Here is a tiny trained network, its code and every weight. The questions are about switching its units off for an input and a class, where a switched-off unit gives its printed mean instead of its output.

import numpy as np


def w(rows, s, z=0):
    codes = np.array(rows[::2]) - 128.0
    scale = np.full(codes.shape[1], s)
    scale[-1] = z or s
    return codes * scale


def norm(h):
    return h / np.sqrt((h * h).mean(-1, keepdims=True) + 1e-5)


def f(y):
    return np.maximum(y, 0)


def log_softmax(a):
    a = a - a.max(-1, keepdims=True)
    return a - np.log(np.exp(a).sum(-1, keepdims=True))


def net(x, mask):
    res = np.array(x, float).reshape(1, 6) / 4 @ E
    u = 0
    for l in range(2):
        y = f(norm(res) @ A[l][:, :-1].T + A[l][:, -1])
        res = res + np.where(mask[u : u + 4], y, B[l][:, -1]) @ B[l][:, :-1]
        u += 4
    return log_softmax(norm(res)[-1] @ U[:, :-1].T + U[:, -1])


A, B = {}, {}
E = w([
[48,120,254,84,95],'x0',
[90,64,155,245,130],'x1',
[61,170,64,76,240],'x2',
[120,113,119,119,118],'x3',
[122,123,120,122,119],'x4',
[130,125,129,128,133],'x5',
],0.0039)
A[0] = w([
[151,126,192,156,104,93],'0.n1',
[178,127,168,111,122,10],'0.n2',
[133,175,247,71,35,109],'0.n3',
[150,132,69,91,4,172],'0.n4',
],0.0049,0.0012)
B[0] = w([
[175,29,28,173,78,186],'0.n1',
[129,69,253,26,213,149],'0.n2',
[113,19,65,47,91,255],'0.n3',
[163,169,119,145,172,211],'0.n4',
],0.0035,0.0032)
A[1] = w([
[55,77,187,89,222,10],'1.n1',
[246,86,36,72,55,83],'1.n2',
[116,124,68,135,234,18],'1.n3',
[1,148,233,70,183,54],'1.n4',
],0.004,0.0012)
B[1] = w([
[178,254,161,172,124,182],'1.n1',
[161,195,205,142,168,254],'1.n2',
[29,36,132,128,164,201],'1.n3',
[184,233,176,144,86,207],'1.n4',
],0.0065,0.0031)
U = w([
[173,186,172,142,143,254],'0',
[80,139,25,35,220,110],'1',
[178,75,78,253,86,68],'2',
[3,45,56,164,209,101],'3',
[147,94,208,20,64,59],'4',
[90,231,152,49,107,55],'5',
[65,30,169,155,64,135],'6',
],0.0078,0.0042)

Each question gives the input, the list of numbers given to net, and the class t.
The units are the neurons (one row each of A and B). Each row of codes is followed by its name. A weight is (code - 128) times the scale printed after its matrix; where a second scale follows, it is the last column's (A, B and U).
mask holds one flag per neuron, layer by layer. A switched-off neuron (its flag False) gives its mean, the last column of its row in B, instead of its output. The means were averaged over made-up inputs and are rounded, as every weight is.
A unit's drop is (log p(t) with every unit on - log p(t) with that unit switched off) / (log p(t) with every unit on - log p(t) with every unit switched off).
The circuit of an input: a set's keep is (log p(t) with only the set's units on - log p(t) with every unit switched off) / (log p(t) with every unit on - log p(t) with every unit switched off). Starting from all 8 units, units are removed one at a time, each time the one whose removal leaves the highest keep (on an exact tie, the one counted first), for as long as the keep stays at least 0.8.
units of the circuit, in order: the units of the circuit, biggest drop first
k most important neurons: the k neurons with the biggest drops, biggest first
k most important neurons of layer l: the k neurons of layer l with the biggest drops, biggest first
drop of u: that unit's drop, to one decimal
input [3,3,5,3,5,-7], class 0: units of the circuit, in order	(1.n1)
input [3,8,3,4,-6,4], class 0: units of the circuit, in order	(1.n1, 1.n4)
input [8,3,5,5,3,0], class 0: 3 most important neurons of layer 1	(1.n4, 1.n1, 1.n3)
input [8,8,3,5,3,-7], class 0: units of the circuit, in order	(1.n4, 1.n1)
input [2,7,6,-7,3,-1], class 0: 2 most important neurons of layer 0	(0.n1, 0.n3)
input [2,5,8,2,8,8], class 0: 4 most important neurons	(1.n1, 1.n4, 0.n3, 0.n1)
input [4,2,6,1,-4,2], class 0: 3 most important neurons	(1.n4, 1.n1, 0.n3)
input [6,3,7,5,7,-6], class 0: 3 most important neurons	(1.n4, 1.n1, 0.n3)
input [-7,3,1,-2,1,3], class 3: drop of 1.n4	0.3
input [3,5,4,5,4,7], class 0: drop of 1.n1	0.2
input [5,7,8,4,-7,3], class 0: drop of 0.n1	0.0
input [8,2,8,-3,3,0], class 0: drop of 1.n4	0.4
